Below is a small trained network, with its code and all its weights. Each question gives an input and a class and asks what happens when units are switched off, that is, made to give their printed mean instead of their output.

import numpy as np


def w(rows, s, z=0):
    codes = np.array(rows[::2]) - 128.0
    scale = np.full(codes.shape[1], s)
    scale[-1] = z or s
    return codes * scale


def f(y):
    return y / 2 * (1 + np.tanh(0.7978845608 * (y + 0.044715 * y**3)))


def log_softmax(a):
    a = a - a.max(-1, keepdims=True)
    return a - np.log(np.exp(a).sum(-1, keepdims=True))


def net(x, mask):
    res = np.array(x, float).reshape(1, 6) / 4 @ E
    y = f(res @ A[0][:, :-1].T + A[0][:, -1])
    res = res + np.where(mask, y, B[0][:, -1]) @ B[0][:, :-1]
    return log_softmax(res[-1] @ U[:, :-1].T + U[:, -1])


A, B = {}, {}
E = w([
[134,101,149,221,170,109,66],'x0',
[148,173,191,113,137,91,120],'x1',
[70,149,238,108,80,130,165],'x2',
[176,157,118,139,71,94,115],'x3',
[190,2,137,156,156,169,91],'x4',
[133,128,129,139,74,143,115],'x5',
],0.0096)
A[0] = w([
[81,142,113,81,35,177,255,254],'N0',
[177,100,108,158,169,136,51,140],'N1',
[117,237,143,92,111,14,114,232],'N2',
[178,69,23,168,135,173,59,168],'N3',
[184,147,223,121,83,126,145,94],'N4',
[80,92,209,155,149,148,143,155],'N5',
[101,205,90,193,155,68,142,115],'N6',
],0.0084,0.0063)
B[0] = w([
[121,245,94,46,109,251,254,251],'N0',
[67,3,110,172,121,220,62,194],'N1',
[173,106,23,161,85,208,182,249],'N2',
[206,120,31,197,124,205,105,235],'N3',
[224,69,148,137,69,89,75,159],'N4',
[89,21,218,125,188,165,97,169],'N5',
[129,157,32,141,64,102,115,168],'N6',
],0.0091,0.011)
U = w([
[133,67,254,142,120,83,84,117],'0',
[174,175,96,92,56,146,189,211],'1',
[116,155,157,108,143,47,111,2],'2',
[97,145,146,93,130,18,122,4],'3',
[195,142,191,110,91,80,96,21],'4',
[91,180,111,159,130,87,118,49],'5',
[152,84,119,238,151,149,104,203],'6',
[31,158,176,61,215,150,191,190],'7',
],0.0094,0.0045)

Each question gives the input, the list of numbers given to net, and the class t.
The units are the neurons (one row each of A and B). Each row of codes is followed by its name. A weight is (code - 128) times the scale printed after its matrix; where a second scale follows, it is the last column's (A, B and U).
mask holds one flag per neuron, in row order. A switched-off neuron (its flag False) gives its mean, the last column of its row in B, instead of its output. The means were averaged over made-up inputs and are rounded, as every weight is.
A unit's drop is (log p(t) with every unit on - log p(t) with that unit switched off) / (log p(t) with every unit on - log p(t) with every unit switched off).
The circuit of an input: a set's keep is (log p(t) with only the set's units on - log p(t) with every unit switched off) / (log p(t) with every unit on - log p(t) with every unit switched off). Starting from all 7 units, units are removed one at a time, each time the one whose removal leaves the highest keep (on an exact tie, the one counted first), for as long as the keep stays at least 0.8.
units of the circuit, in order: the units of the circuit, biggest drop first
unit that matters most: the unit with the biggest drop
top k neurons: the k neurons with the biggest drops, biggest first
drop when u is switched off: that unit's drop, to one decimal
input [-2,4,7,-4,5,-1], class 0: units of the circuit, in order => N4, N5
input [-8,3,8,-6,6,0], class 7: unit that matters most => N5
input [1,-5,1,-4,-3,5], class 7: units of the circuit, in order => N2, N3
input [6,5,5,1,-3,2], class 6: top 3 neurons => N0, N2, N5
input [1,-8,7,-8,-8,8], class 7: top 3 neurons => N5, N3, N4
input [-8,-6,8,0,3,-2], class 7: units of the circuit, in order => N2, N3
input [1,2,2,-5,-2,5], class 7: units of the circuit, in order => N3, N5
input [-6,8,0,-3,5,5], class 7: top 2 neurons => N3, N2
input [3,-2,4,5,5,-7], class 0: units of the circuit, in order => N2, N0, N3
input [1,1,0,-6,1,-1], class 7: top 3 neurons => N3, N2, N4
input [3,6,5,0,-2,-8], class 6: top 2 neurons => N0, N2
input [-3,7,-1,-7,3,-7], class 7: top 2 neurons => N3, N4
input [-7,-2,-6,-4,4,4], class 6: top 4 neurons => N3, N2, N6, N1
input [-3,-1,-7,1,-2,-8], class 6: units of the circuit, in order => N0
input [-8,-4,-8,-3,8,8], class 6: drop when N4 is switched off => 0.0
input [-1,5,4,4,6,4], class 0: drop when N0 is switched off => 0.1
input [-4,-3,5,0,2,-5], class 7: drop when N3 is switched off => 0.2
